Each row of numbers stands for one element and depends on some of the facts below. Use the named rows to name the rest.

Named rows:
z989: [  6   8   7   4 -21  11 -12   8   8 -35   1 -12   2 -31  25  -8 -12 -10
   4  -9  -6  -7  10  -3 -14 -29  -6  22   1]
z550: [  1  -3  -1  -6 -28  -8  16  -7  -9  -3  17  -4   1 -43  -7  -3 -31 -21
  -3 -25 -10  -6   2   0 -28  -1 -11   3  -7]
z893: [  5   4  13  10 -23  11  -4  12   9 -38   0 -21   0 -34  23 -11  -1  -7
   2  -5  -9   0   7  -2 -19 -30  -3  18  -8]
z951: [  4  -3  -3 -13 -27  -9  16  -7  -9  -4  13  -7   1 -43  -8  -2 -32 -21
  -2 -26  -6  -7   0  -6 -25   3  -9   4  -5]
z327: [  2  -6   3  -2 -29 -10  24  -3  -7  -5  15 -14  -2 -46  -9  -5 -21 -18
  -5 -22 -10   1  -2  -2 -32   0  -6   1 -14]
z736: [ -1  -6   3   4 -30  -9  23  -3  -6  -2  20 -12   0 -46  -6  -5 -19 -16
  -4 -21 -11   3   0   2 -38  -1  -7   3 -16]
z857: [  2  -3  23  10 -31   5  -5  20   4 -35  -7  -6 -27 -18  14 -19  -8 -20
 -17  -8 -13 -20  14   7   1 -34 -11  24  -1]
z376: [  5   4  12  12 -25  14  -5  12   6 -36   2 -20   1 -32  23 -11   1  -9
   1  -5 -10  -3  11   2 -22 -33  -6  18  -5]
z435: [ -3  -9   7 -10 -30 -10  17   0  -5  -4  12  -4   0 -42  -3  -2 -28 -21
  -3 -22 -12   2  -2   0 -33   4  -4  -1 -13]
z422: [  8   6   4  10 -21  11  -4  12   7 -36   2 -24   0 -31  19 -10  -7  -6
   2  -7  -6  -7   8  -6 -10 -31 -10  23  -3]
z198: [  2   4  13  20 -24  12  -5  12  11 -34   7 -17   2 -33  25 -11   1  -6
   2  -4 -12   3  11   5 -26 -34  -5  19 -10]
z301: [ 11   6   3   2 -21   9  -4  11   6 -40  -4 -27  -1 -31  17 -10  -9  -8
   1  -8  -3 -10   5 -12  -3 -29  -8  23  -1]
z280: [ 10   8   5  -9 -20  10 -11   8   5 -40  -8 -16   0 -31  22  -7 -14 -12
   4 -10  -2 -12   6 -12  -4 -24  -4  21   5]
z998: [  2   2  15  -4 -23   9 -11  15  11 -39  -7 -14   0 -30  27  -7 -10 -11
   3  -6  -8  -1   7  -5 -17 -23   1  17  -4]
z978: [ -1  -8   4 -16 -33 -15   4   3  -2  -2  10 -10  -4 -45  -7  -8 -30 -12
  -5 -28   3  -9  -7 -12 -39  17   7   9 -11]
z935: [ 10   1  17   8 -28   3   0  14   3 -39  -9 -13 -27 -24   8 -21  -8 -16
 -15  -8  -7 -21  10  -1  10 -34 -10  25   0]
z460: [  9   2  13  -1 -20  16  -4   7   8 -57  -8 -31  11 -27  12 -14 -16 -14
 -11  11   3  -4 -11  -8  -4 -21  -6  -9   5]

There are 3 kinds of fact about the elements: χ, Σ, Ω.
χ: refers to; Σ: belongs to class; Ω: is of sort
z110 {χ=z250, Σ=a, Ω=h}
z118 {χ=z63, Σ=d, Ω=h}
z130 {χ=z897, Σ=a, Ω=g}
z135 {χ=z118, Σ=e, Ω=h}
z139 {χ=z798, Σ=e, Ω=g}
z146 {χ=z440, Σ=c, Ω=g}
z151 {Σ=b, Ω=h}
z152 {χ=z74, Σ=f, Ω=h}
z164 {Σ=a, Ω=g}
z167 {Σ=f, Ω=h}
z174 {χ=z236, Σ=a, Ω=g}
z180 {χ=z922, Σ=a, Ω=h}
z19 {Σ=c, Ω=h}
z193 {χ=z402, Σ=d, Ω=h}
z195 {χ=z736 z791, Σ=a, Ω=g}
z198 {Σ=b, Ω=g}
z200 {χ=z110, Σ=e, Ω=h}
z206 {χ=z317 z893, Σ=a, Ω=g}
z208 {χ=z664, Σ=f, Ω=g}
z209 {Σ=c, Ω=g}
z221 {χ=z731, Σ=d, Ω=g}
z236 {χ=z291, Σ=c, Ω=g}
z247 {χ=z135, Σ=b, Ω=g}
z250 {χ=z200, Σ=c, Ω=h}
z26 {Σ=d, Ω=g}
z263 {χ=z981 z198, Σ=d, Ω=h}
z264 {χ=z480, Σ=c, Ω=g}
z280 {χ=z503 z446, Σ=a, Ω=g}
z282 {Σ=b, Ω=h}
z291 {χ=z174, Σ=b, Ω=h}
z297 {χ=z949 z868, Σ=a, Ω=g}
z301 {χ=z832, Σ=d, Ω=g}
z306 {Σ=c, Ω=g}
z314 {Σ=c, Ω=g}
z317 {χ=z42, Σ=c, Ω=g}
z32 {χ=z36, Σ=a, Ω=g}
z323 {χ=z376, Σ=d, Ω=g}
z325 {Σ=d, Ω=h}
z327 {χ=z325, Σ=b, Ω=h}
z339 {χ=z533, Σ=f, Ω=g}
z340 {χ=z893 z206, Σ=f, Ω=g}
z35 {Σ=b, Ω=h}
z353 {Σ=a, Ω=g}
z36 {Σ=d, Ω=h}
z368 {χ=z164 z917 z999, Σ=b, Ω=h}
z376 {Σ=f, Ω=g}
z38 {Σ=f, Ω=h}
z402 {Σ=e, Ω=h}
z417 {χ=z193, Σ=e, Ω=h}
z418 {χ=z917, Σ=b, Ω=g}
z42 {Σ=c, Ω=g}
z421 {χ=z522, Σ=f, Ω=h}
z422 {χ=z463, Σ=d, Ω=g}
z435 {Σ=c, Ω=h}
z440 {χ=z146 z675, Σ=d, Ω=g}
z445 {χ=z890, Σ=c, Ω=h}
z446 {Σ=c, Ω=g}
z457 {χ=z463 z873, Σ=c, Ω=h}
z460 {χ=z221 z82, Σ=b, Ω=g}
z463 {Σ=e, Ω=h}
z467 {χ=z440, Σ=a, Ω=g}
z473 {Σ=b, Ω=g}
z480 {Σ=d, Ω=g}
z492 {χ=z621 z747 z38, Σ=f, Ω=h}
z503 {χ=z446 z473, Σ=b, Ω=g}
z520 {χ=z421, Σ=c, Ω=h}
z522 {χ=z520 z421, Σ=d, Ω=h}
z524 {Σ=d, Ω=h}
z533 {Σ=a, Ω=h}
z547 {Σ=d, Ω=g}
z550 {Σ=a, Ω=h}
z569 {χ=z897, Σ=d, Ω=g}
z57 {χ=z868, Σ=c, Ω=g}
z571 {Σ=d, Ω=g}
z573 {χ=z209, Σ=a, Ω=g}
z577 {χ=z960, Σ=c, Ω=h}
z588 {χ=z998, Σ=b, Ω=g}
z594 {χ=z26 z731, Σ=e, Ω=g}
z595 {χ=z314 z989, Σ=c, Ω=g}
z596 {χ=z822, Σ=a, Ω=g}
z605 {χ=z922 z180, Σ=d, Ω=h}
z621 {χ=z492 z747, Σ=a, Ω=g}
z623 {Σ=e, Ω=h}
z629 {χ=z949 z297, Σ=d, Ω=h}
z63 {Σ=f, Ω=h}
z656 {χ=z533, Σ=e, Ω=h}
z664 {Σ=e, Ω=h}
z67 {χ=z480 z445, Σ=c, Ω=g}
z675 {Σ=c, Ω=h}
z681 {χ=z744, Σ=d, Ω=g}
z693 {Σ=c, Ω=g}
z694 {χ=z533 z656, Σ=a, Ω=h}
z696 {χ=z467, Σ=b, Ω=g}
z731 {χ=z82, Σ=c, Ω=g}
z736 {χ=z195, Σ=b, Ω=h}
z74 {χ=z35 z664, Σ=a, Ω=g}
z744 {χ=z569, Σ=d, Ω=g}
z747 {χ=z492, Σ=a, Ω=g}
z760 {χ=z151, Σ=a, Ω=h}
z766 {χ=z110 z200, Σ=c, Ω=h}
z774 {χ=z664, Σ=c, Ω=h}
z791 {Σ=a, Ω=g}
z798 {Σ=b, Ω=g}
z82 {χ=z594, Σ=a, Ω=g}
z822 {Σ=b, Ω=g}
z828 {χ=z747, Σ=a, Ω=h}
z832 {χ=z571, Σ=b, Ω=g}
z852 {χ=z306, Σ=a, Ω=h}
z854 {Σ=b, Ω=g}
z857 {χ=z67, Σ=e, Ω=g}
z868 {χ=z949 z297, Σ=e, Ω=h}
z873 {χ=z422, Σ=a, Ω=g}
z890 {χ=z480 z857, Σ=c, Ω=h}
z893 {χ=z340, Σ=b, Ω=g}
z897 {χ=z569 z744 z681, Σ=b, Ω=h}
z917 {χ=z368 z19, Σ=a, Ω=g}
z922 {χ=z605, Σ=d, Ω=g}
z935 {χ=z890, Σ=d, Ω=g}
z949 {χ=z629, Σ=b, Ω=h}
z951 {χ=z473, Σ=a, Ω=h}
z960 {χ=z577, Σ=e, Ω=g}
z978 {χ=z57, Σ=c, Ω=h}
z981 {χ=z263, Σ=c, Ω=g}
z986 {χ=z327, Σ=b, Ω=g}
z989 {χ=z736, Σ=a, Ω=g}
z998 {χ=z588 z198, Σ=c, Ω=g}
z999 {χ=z368, Σ=b, Ω=h}

Which element is each row?
No name comes twice in this set of rows, the named rows included.
[  2   3  13   0 -28   6 -27  19  15 -34  -2 -16  -3 -34  25 -15 -11   0
   1 -12   5 -10   4 -10 -30 -14  11  28  -6]  z57
[  3  -1  30  -3 -30   1  -6  19   8 -40 -16  -1 -28 -22  16 -17 -10 -21
 -14  -7 -11 -16   9   3   2 -26  -1  18  -2]  z264
[  6   0   7  -5 -22  10  -9  17   5 -38  -6 -23   0 -27  22  -7 -10 -12
   2  -8  -5  -9   6 -10  -8 -26  -7  21   1]  z139
[  7   3   7  16 -19  18  -6   6   7 -51   5 -29  15 -24  12 -15 -19 -11
 -12  11  -1  -5  -5  -1  -5 -29 -17  -4   5]  z221
[  4  -6   2  -7 -29 -10  24  -3  -8  -6  12 -16  -2 -46  -9  -4 -21 -18
  -3 -22  -7   0  -4  -5 -31   2  -5   2 -13]  z897
[ -3  -3   0   7 -28  -6  14  -7  -7   2  26   1   5 -43  -3  -3 -28 -18
  -2 -24 -14   0   6   9 -39  -6 -13   4 -11]  z533
[  8   4  10   2 -23   9  -3  12   8 -40  -5 -24  -2 -34  21 -10  -3  -8
   2  -6  -5  -3   5  -8 -14 -26  -1  19  -5]  z503
[ -3   3  17  10 -23  11 -12  16  13 -33   3  -8   3 -30  30  -8  -7  -9
   4  -5 -13   4  11   5 -27 -29  -2  18  -9]  z446
[  4  -7   0  -6 -30  -8  23  -4 -12  -4  13 -16   0 -46  -9  -4 -19 -19
  -4 -24  -7  -3  -1  -3 -34   2  -7   2 -10]  z492
[  6   3  14 -13 -22   8 -10  15  10 -41 -12 -16  -2 -30  25  -6 -11 -12
   4  -8  -4  -5   3 -11 -11 -19   3  17  -1]  z595
[ -4 -10   1   3 -30  -7  17   2  -9   2  21 -10   3 -39  -5  -2 -26 -19
  -5 -23 -15  -1   3   3 -36  -2 -14   4 -12]  z402

Now the same elements, written a new way:
Named rows:
z664: [ -7   0 -17   6  -7  -4   1  -1  10  16  -8  -1 -24   2   4   3  -4   2
   8  -5   4  -1   1  -3   9  18  -2   6  -4]
z480: [-16   3 -14   0   7  24  -2  -6   5  20 -22   9   7   1  -5 -16  -1   3
 -16 -12   4  -9 -15  15  -8 -14  19  -4  30]
z656: [  0   1 -11   3  -3  -8   5   0   0  15   4  -3  -9  -2   5   1  -3   3
   8   8   2   4   2  -1   3  18 -11   3  -6]
z533: [ -5  -1 -18   7  -8  -1   3   1   7   9 -13  -2 -26   1   3   6  -5   1
   7  12   5  -2   0   2   8  23   4   6  -3]
z26: [ -5  -3   7  -1  -1   3  -9  -3  11 -10  -6   6  -1   2  -4   6   4  -2
  -4 -24  -2  -5  -3  -4   3 -14  12  -1  11]
z873: [  1  -1   9  -1   2   6  -5   4  -5 -20 -10  -2   1   2  -2  -3  -2   0
  -3   0  -1  -4   2  -2  -5 -14  13   0  -2]
z457: [  5   0  -3   0  -6 -12   7   0  -5  11  19  -1   6  -6   3   9   3  -1
   6  23   0  10   1   6   2  20 -19  -2  -6]
z520: [  0   0  -9   2  -8  -8   4  -2   2  14   7   0  -6  -3   2  10   1   0
   6  13   2   6   0   6   6  21 -12   1  -3]
z110: [  0  -1 -12   5  -6  -4   5   3   1   7  -3  -4 -15  -2   4   6  -3   1
   9  20   3   2   1   3   4  22  -2   4  -5]
z200: [ -2   1 -13   4  -4  -6   4   0   3  16   0  -2 -13  -1   5   2  -3   3
   7   5   3   2   2  -1   5  18  -9   4  -5]
z917: [  2  -2  11  -1   2   5  -5   4  -4 -22  -9  -3   1   2  -1  -2  -1   0
  -2  -1  -1  -4   3  -4  -4 -14  12   0  -4]
z696: [  7   1  10  -3  10   2  -2   0  -6 -11   2  -1  10   3  -2  -8   0   0
  -5 -13  -2  -2   3  -6  -7 -18  -3  -3  -5]
z571: [ -6  -2   6  -1   0   5  -8  -4  10  -7  -6   6   1   2  -4   3   4  -2
  -6 -22  -1  -5  -4  -2   2 -14  12  -2  13]
z32: [  4  -1  12  -3   4   4  -3   5  -9 -20  -3  -3   9   0  -1  -3  -1   0
  -3   7  -2  -2   2  -1  -8 -14   9  -2  -4]
z550: [  2   0 -10   4  -6  -6   7   3  -3   6   1  -5 -10  -3   4   5  -2   1
   8  25   2   4   1   4   2  22  -5   3  -6]
z760: [ 5  0 -6  3 -4 -8  9  4 -8  4  8 -6 -2 -5  5  5 -1  1  9 30  1  6  2  4
  0 21 -9  1 -8]
z221: [ -2  -2  11  -3   1   1  -7  -2   6 -11   1   5   7   1  -4   5   5  -2
  -4 -18  -3  -3  -2  -3   1 -15   8  -3  10]

Name these rows:
No name comes twice in this set of rows, the named rows included.
[  7  -1  15  -3   5   2  -2   6 -12 -22   1  -4  12  -1  -1  -3   0   0
  -2  10  -3   0   3  -2  -9 -14   6  -3  -5]  z280
[ -1   0   8  -2   5   5  -5   1  -2 -10  -7  -1   3   2  -1  -8  -2   1
  -4 -15  -1  -4   2  -6  -5 -18   6   0  -2]  z960
[  3   2  -7   1  -1 -10   8   2  -5  13  12  -4  -1  -4   5   1  -1   3
   8  15   1   7   3   0   0  17 -16   1  -8]  z417
[  7   1  -5   2  -3 -10   9   5  -9   3  12  -6   0  -6   5   6  -1   1
   9  33   0   7   3   5  -1  22 -11   0  -9]  z694
[ -8   6  -8  -3  13  21   3   0 -12  16 -15   1  17   0  -2 -27  -6   6
 -14   2   4  -5  -8  11 -17 -18   9  -4  14]  z857
[ 10   0  14  -4  11   0  -2   1  -8 -13   7  -2  13   2  -1  -6   1   0
  -4 -11  -3   0   4  -7  -7 -18  -5  -3  -7]  z460
[  1  -1  13  -4   1   3  -6   0  -2 -12   1   2  10   1  -3   1   3  -2
  -6  -7  -2   0   1  -1  -3 -14   3  -3   0]  z998

The same elements again, as new rows of numbers:
Named rows:
z221: [  9   9  14   4   8  -7   7 -21   0  -2  -7  20   0   7]
z178: [ -2   7   1   4   8   9  16  22 -14  -1  -1  -6   1 -10]
z130: [  2   3  -6   3  -5  -4  -7 -11  -4  -2  -7   1  -1   8]
z236: [  4   6   0   1   3   0  -1  -1  -2  -3  -7 -14  -3   6]
z376: [  4  11  -1   4  -2   3  11 -11   7  -7  -6  -3   1  -2]
z999: [  2 -27  -3   7   4   0   9  41   0  -2  12  -3   0  -8]
z922: [  4   8  -3   2   1   0   3 -11   7  -1  -7   3   1   9]
z35: [ -7  -2   5  -3 -15   4   4  37   1  27   7   3  -5  -9]
z480: [  3  22  -4  -7  -2   0  17 -22   9 -18   3  -6  -2  25]
z151: [ -7  -8   4  -4   0   1   4  27   1   0   7   2   2 -12]
z623: [ -2 -18   5  -7  -9   4  -1  -5   2   2   9  13   5 -12]
z174: [ 2  4 -4  1 -4 -4  0 -6  1 -3 -7 -3 -1  9]
z747: [ 0  5 -3 -1 -4 -4  4 -2  5 -3 -9 -6  1  8]
z522: [-4 -2 -1  0 10  0 -7 -1  2 13  9 12  3 -4]
z198: [  0   3   2  -2  -9   2  13  16   6 -14  -8  -6   0   1]
z605: [-3 -1 -1  0 10  0 -7  0  2 13  9 11  3 -4]
z82: [  6   5  15   2   4 -11  11 -13  -2  -4  -9  13  -1   7]

Name these rows:
No name comes twice in this set of rows, the named rows included.
[ -4 -10   8  -9 -23   7   9  14  10  30   7   8   1 -10]  z664
[  6  20  -6  -1  -4   1   2 -35  -3 -15   4   2  -5  24]  z935
[  9 -15 -10   9   1  -6  14  17   8  -5  -4 -13  -1  13]  z164
[  1   9   0  -3   4   1   4   2   4  -3 -10 -19  -1   4]  z314
[ -6  -2   3  -5  15   0   0  17   2  11   6 -13   1  -8]  z675
[-1  6 -4 -1 -4 -3  0 -5  4 -4 -9 -4  1  7]  z989
[ 11  -8  20   0 -11  -3   8 -31  -5 -12  -6  26   1  -1]  z594
[ -4   1   1   1   8   3   4   3   4   7   9   4   3 -16]  z421
[ -7  -3  -7   0  16   1 -19 -13  -1  -1   6  12   8 -10]  z629
[ -9  -5   4  -6   0   2   3  26   2   0   5   2   3 -13]  z736
[ -4   1   3   0  -3   3 -11  18  -7  39   7  -6  -7  -4]  z774
[  5  18  -3  -4  -2   1   4 -23  -9 -18   3 -18  -9  23]  z67
[ 0  6 -5  0 -5 -3 -2 -8  1 -3 -9 -2  0  7]  z195
[  4  11  -2   6  -3   3   3 -16   1  -6  -6   1  -1  -3]  z340

